Below is a small trained network, with its code and all its weights. Each question gives an input and a class and asks what happens when units are switched off, that is, made to give their printed mean instead of their output.

import numpy as np


def w(rows, s, z=0):
    codes = np.array(rows[::2]) - 128.0
    scale = np.full(codes.shape[1], s)
    scale[-1] = z or s
    return codes * scale


def norm(h):
    return h / np.sqrt((h * h).mean(-1, keepdims=True) + 1e-5)


def f(y):
    return y / 2 * (1 + np.tanh(0.7978845608 * (y + 0.044715 * y**3)))


def log_softmax(a):
    a = a - a.max(-1, keepdims=True)
    return a - np.log(np.exp(a).sum(-1, keepdims=True))


def net(x, mask):
    res = np.array(x, float).reshape(1, 8) / 4 @ E
    u = 0
    for l in range(2):
        y = f(norm(res) @ A[l][:, :-1].T + A[l][:, -1])
        res = res + np.where(mask[u : u + 15], y, B[l][:, -1]) @ B[l][:, :-1]
        u += 15
    return log_softmax(norm(res)[-1] @ U[:, :-1].T + U[:, -1])


A, B = {}, {}
E = w([
[216,127,147,67,113,181,161,94,231,151,129],'x0',
[112,114,148,139,101,146,125,117,122,148,121],'x1',
[142,2,182,146,89,80,122,193,176,109,170],'x2',
[127,132,133,133,118,135,127,125,129,129,136],'x3',
[124,146,212,124,137,198,124,225,111,54,96],'x4',
[120,117,149,137,138,125,141,110,125,134,113],'x5',
[122,122,126,128,123,129,131,128,127,130,121],'x6',
[127,151,128,159,130,132,135,124,152,122,128],'x7',
],0.008)
A[0] = w([
[72,147,107,101,154,169,98,98,64,160,98,156],'L0N0',
[96,167,180,148,119,113,112,180,105,123,135,57],'L0N1',
[160,79,191,165,153,136,104,157,141,97,161,134],'L0N2',
[121,132,109,180,131,89,110,130,99,168,112,202],'L0N3',
[217,118,168,103,155,209,144,157,146,130,86,52],'L0N4',
[130,122,82,125,104,158,66,80,114,122,152,177],'L0N5',
[105,80,123,137,155,69,94,119,198,153,209,120],'L0N6',
[202,148,155,66,91,163,174,119,161,127,109,190],'L0N7',
[205,109,102,98,115,157,141,74,192,169,132,88],'L0N8',
[108,181,121,86,198,254,151,148,82,111,104,192],'L0N9',
[75,148,117,156,134,104,97,125,76,81,132,1],'L0N10',
[144,115,140,203,114,87,112,140,95,107,150,84],'L0N11',
[130,162,106,115,117,189,165,112,173,126,105,129],'L0N12',
[146,155,66,144,159,149,171,92,88,193,157,178],'L0N13',
[116,174,103,135,176,164,107,99,109,221,141,181],'L0N14',
],0.0093,0.0023)
B[0] = w([
[212,176,62,199,141,105,161,126,165,71,127,205],'L0N0',
[134,125,114,133,189,128,209,148,137,156,63,164],'L0N1',
[95,214,13,95,75,106,204,175,91,102,131,196],'L0N2',
[153,105,164,149,123,88,68,150,131,110,200,176],'L0N3',
[69,100,90,180,125,106,36,113,190,50,138,221],'L0N4',
[144,155,151,145,140,87,178,52,93,120,132,160],'L0N5',
[81,113,82,169,130,207,135,63,155,204,183,200],'L0N6',
[93,157,130,96,139,116,89,41,229,108,50,236],'L0N7',
[186,94,142,96,173,152,253,200,62,185,105,228],'L0N8',
[123,137,113,170,149,162,27,109,118,238,107,254],'L0N9',
[202,82,176,128,108,201,135,116,162,121,140,176],'L0N10',
[132,93,150,69,159,129,103,118,90,148,139,160],'L0N11',
[149,113,122,90,127,56,68,127,117,177,106,185],'L0N12',
[157,166,167,137,38,74,113,163,113,19,98,207],'L0N13',
[141,156,162,69,133,109,133,162,156,41,113,206],'L0N14',
],0.0064,0.0087)
A[1] = w([
[116,111,170,134,122,170,129,227,207,14,133,131],'L1N0',
[123,142,129,180,187,194,34,125,124,202,110,63],'L1N1',
[76,132,92,203,94,78,107,94,81,111,199,163],'L1N2',
[95,191,146,193,118,106,99,124,100,104,159,153],'L1N3',
[197,200,201,71,68,152,142,95,112,118,53,28],'L1N4',
[137,242,86,165,112,116,77,110,30,24,110,167],'L1N5',
[75,70,146,144,118,125,104,101,50,214,192,95],'L1N6',
[2,128,93,123,118,247,77,84,122,177,174,107],'L1N7',
[211,126,128,148,108,142,113,76,152,85,163,112],'L1N8',
[104,148,137,174,145,187,109,213,63,110,110,107],'L1N9',
[82,84,74,92,96,143,189,136,181,189,139,10],'L1N10',
[71,122,138,81,120,132,188,200,104,81,131,29],'L1N11',
[97,110,201,49,88,136,137,138,233,54,112,1],'L1N12',
[160,128,179,77,141,60,134,112,130,66,91,61],'L1N13',
[169,167,68,59,145,82,107,102,158,216,44,194],'L1N14',
],0.0078,0.0019)
B[1] = w([
[44,194,78,131,126,109,80,46,96,58,95,192],'L1N0',
[242,91,183,144,153,170,105,148,115,180,171,203],'L1N1',
[102,153,160,113,182,51,12,168,80,108,120,182],'L1N2',
[163,56,142,92,150,98,174,139,139,79,199,172],'L1N3',
[83,166,66,68,188,78,139,156,117,194,109,184],'L1N4',
[98,21,188,165,83,164,149,110,141,114,159,254],'L1N5',
[114,193,20,124,254,117,105,117,199,80,102,164],'L1N6',
[173,157,175,45,149,44,135,84,117,101,105,175],'L1N7',
[78,90,122,84,101,130,141,139,112,85,95,170],'L1N8',
[152,179,99,111,76,159,211,224,125,200,168,177],'L1N9',
[185,51,163,188,104,212,127,116,146,103,147,187],'L1N10',
[49,184,121,102,132,157,181,150,55,206,92,153],'L1N11',
[190,174,90,233,80,115,95,79,84,108,111,186],'L1N12',
[160,141,105,123,46,75,186,84,46,175,136,168],'L1N13',
[60,142,169,102,134,132,167,168,106,149,164,241],'L1N14',
],0.0076,0.0084)
U = w([
[144,71,188,148,68,53,127,111,61,26,183,220],'0',
[231,108,196,194,141,214,126,208,66,169,178,204],'1',
[132,112,63,122,247,72,36,121,123,110,188,140],'2',
[41,177,83,124,126,169,176,220,38,136,137,243],'3',
[150,180,144,45,111,63,212,99,90,191,80,124],'4',
[145,171,185,99,164,158,6,100,191,179,79,81],'5',
[171,33,111,132,126,211,207,77,204,157,174,1],'6',
[101,167,48,191,66,164,85,58,144,38,76,54],'7',
],0.015,0.00077)

Each question gives the input, the list of numbers given to net, and the class t.
The units are the neurons (one row each of A and B). Each row of codes is followed by its name. A weight is (code - 128) times the scale printed after its matrix; where a second scale follows, it is the last column's (A, B and U).
mask holds one flag per neuron, layer by layer. A switched-off neuron (its flag False) gives its mean, the last column of its row in B, instead of its output. The means were averaged over made-up inputs and are rounded, as every weight is.
A unit's drop is (log p(t) with every unit on - log p(t) with that unit switched off) / (log p(t) with every unit on - log p(t) with every unit switched off).
The circuit of an input: a set's keep is (log p(t) with only the set's units on - log p(t) with every unit switched off) / (log p(t) with every unit on - log p(t) with every unit switched off). Starting from the 12 units with the biggest drops (on a tie, the unit counted first), units are removed one at a time, each time the one whose removal leaves the highest keep (on an exact tie, the one counted first), for as long as the keep stays at least 0.8.
circuit, biggest first: the units of the circuit, biggest drop first
most important unit: the unit with the biggest drop
top k neurons: the k neurons with the biggest drops, biggest first
k most important neurons of layer l: the k neurons of layer l with the biggest drops, biggest first
drop when u is switched off: that unit's drop, to one decimal
input [1,2,7,1,5,-7,-3,2], class 7: circuit, biggest first : (L1N0)
input [0,-4,8,4,8,7,0,-5], class 3: circuit, biggest first : (L0N2, L1N11)
input [-5,4,-8,-7,1,-4,-7,-8], class 1: 2 most important neurons of layer 0 : (L0N9, L0N4)
input [-2,2,1,0,-3,8,-5,2], class 2: top 2 neurons : (L0N6, L1N6)
input [8,-7,1,4,3,-7,-1,5], class 7: top 2 neurons : (L0N4, L1N12)
input [8,5,1,4,8,-8,-7,3], class 7: 2 most important neurons of layer 1 : (L1N12, L1N0)
input [-1,-8,8,2,1,8,-6,-2], class 3: top 2 neurons : (L0N2, L0N9)
input [1,-3,8,-6,1,8,4,2], class 7: top 2 neurons : (L0N8, L0N9)
input [-8,7,2,-6,0,6,4,2], class 2: top 2 neurons : (L0N8, L1N6)
input [-5,8,-5,4,0,8,-6,2], class 0: 4 most important neurons of layer 0 : (L0N0, L0N14, L0N13, L0N8)
input [1,-3,0,-7,-4,-2,-5,-1], class 4: top 2 neurons : (L0N13, L0N8)
input [0,-1,8,8,5,-5,-1,-2], class 3: 2 most important neurons of layer 0 : (L0N2, L0N7)
input [-8,-4,0,8,1,-2,2,-8], class 1: 4 most important neurons of layer 0 : (L0N13, L0N4, L0N14, L0N7)
input [0,8,-5,2,2,3,-7,-5], class 1: most important unit : L0N9
input [1,-7,-1,4,-4,0,-3,-1], class 4: top 2 neurons : (L0N8, L0N4)
input [-1,7,8,0,-8,-3,-6,6], class 2: top 2 neurons : (L1N6, L1N2)
input [-4,-3,-4,-3,1,3,4,0], class 1: drop when L0N9 is switched off : 1.0
input [-1,2,-8,8,2,7,2,-7], class 1: drop when L0N9 is switched off : 1.7
input [-1,-5,-1,4,-8,3,5,4], class 0: drop when L0N13 is switched off : 0.8
input [-5,-7,-6,0,0,4,2,4], class 0: most important unit : L0N13
